Below is a small trained network, with its code and all its weights. Each question gives an input and a class and asks what happens when units are switched off, that is, made to give their printed mean instead of their output.

import numpy as np


def w(rows, s, z=0):
    codes = np.array(rows[::2]) - 128.0
    scale = np.full(codes.shape[1], s)
    scale[-1] = z or s
    return codes * scale


def f(y):
    return np.maximum(y, 0)


def log_softmax(a):
    a = a - a.max(-1, keepdims=True)
    return a - np.log(np.exp(a).sum(-1, keepdims=True))


def net(x, mask):
    res = np.array(x, float).reshape(1, 4) / 4 @ E
    y = f(res @ A[0][:, :-1].T + A[0][:, -1])
    res = res + np.where(mask, y, B[0][:, -1]) @ B[0][:, :-1]
    return log_softmax(res[-1] @ U[:, :-1].T + U[:, -1])


A, B = {}, {}
E = w([
[126,127,130,125,129],'x0',
[30,225,254,102,108],'x1',
[173,241,82,96,247],'x2',
[215,152,145,22,38],'x3',
],0.0059)
A[0] = w([
[170,229,80,95,219,25],'n0',
[78,187,185,104,131,62],'n1',
[183,160,159,52,74,43],'n2',
[202,164,158,34,59,2],'n3',
[158,229,86,93,219,19],'n4',
[48,113,124,210,203,35],'n5',
[84,34,153,155,35,78],'n6',
[71,30,169,149,19,7],'n7',
[182,155,155,54,80,42],'n8',
[54,118,124,207,178,153],'n9',
[44,120,125,218,197,52],'n10',
[91,53,150,149,44,73],'n11',
[153,211,102,103,194,51],'n12',
[69,208,203,102,125,35],'n13',
[34,109,116,231,208,3],'n14',
[232,68,35,129,153,53],'n15',
[254,52,4,132,156,12],'n16',
[48,119,125,209,200,58],'n17',
[70,205,208,101,128,29],'n18',
[79,196,193,94,124,63],'n19',
],0.0061,0.0032)
B[0] = w([
[180,93,214,200,180,227],'n0',
[65,17,131,193,79,182],'n1',
[174,32,111,82,73,190],'n2',
[202,2,113,70,57,198],'n3',
[195,91,238,218,194,219],'n4',
[197,32,111,54,66,194],'n5',
[191,178,205,176,218,255],'n6',
[213,163,249,222,246,250],'n7',
[183,29,110,79,72,184],'n8',
[183,102,111,51,93,227],'n9',
[200,39,110,52,65,201],'n10',
[188,170,198,177,212,231],'n11',
[170,109,196,192,172,199],'n12',
[61,7,131,201,77,196],'n13',
[209,41,111,50,59,201],'n14',
[23,24,137,219,68,229],'n15',
[13,13,139,232,60,248],'n16',
[197,40,109,55,66,199],'n17',
[59,7,128,207,72,195],'n18',
[67,16,126,191,77,194],'n19',
],0.0059,0.0038)
U = w([
[12,94,122,179,101,76],'0',
[198,148,185,161,218,79],'1',
[193,105,96,31,86,78],'2',
[109,146,115,116,136,253],'3',
[72,196,73,82,161,207],'4',
[43,254,52,88,156,14],'5',
[54,235,72,100,153,36],'6',
[107,234,26,88,157,40],'7',
],0.011,0.012)

Each question gives the input, the list of numbers given to net, and the class t.
The units are the neurons (one row each of A and B). Each row of codes is followed by its name. A weight is (code - 128) times the scale printed after its matrix; where a second scale follows, it is the last column's (A, B and U).
mask holds one flag per neuron, in row order. A switched-off neuron (its flag False) gives its mean, the last column of its row in B, instead of its output. The means were averaged over made-up inputs and are rounded, as every weight is.
A unit's drop is (log p(t) with every unit on - log p(t) with that unit switched off) / (log p(t) with every unit on - log p(t) with every unit switched off).
The circuit of an input: a set's keep is (log p(t) with only the set's units on - log p(t) with every unit switched off) / (log p(t) with every unit on - log p(t) with every unit switched off). Starting from the 12 units with the biggest drops (on a tie, the unit counted first), units are removed one at a time, each time the one whose removal leaves the highest keep (on an exact tie, the one counted first), for as long as the keep stays at least 0.8.
units of the circuit, in order: the units of the circuit, biggest drop first
top k neurons: the k neurons with the biggest drops, biggest first
drop when u is switched off: that unit's drop, to one decimal
input [-1,-7,-5,6], class 0: units of the circuit, in order => n16
input [-8,7,-8,-5], class 1: top 2 neurons => n7; n6
input [-2,6,-7,1], class 1: top 3 neurons => n7; n6; n11
input [4,5,-8,-4], class 1: top 3 neurons => n7; n6; n11
input [-8,5,-8,-8], class 1: top 3 neurons => n7; n6; n11
input [-2,-5,-8,-4], class 1: top 2 neurons => n7; n6
input [3,5,-1,-8], class 2: drop when n10 is switched off => 0.1
input [6,-8,-3,-2], class 0: drop when n16 is switched off => 0.3
input [1,-6,-2,5], class 0: top 2 neurons => n16; n15
input [3,-4,4,-5], class 2: drop when n17 is switched off => 0.2
input [2,3,-1,-2], class 4: top 2 neurons => n16; n15
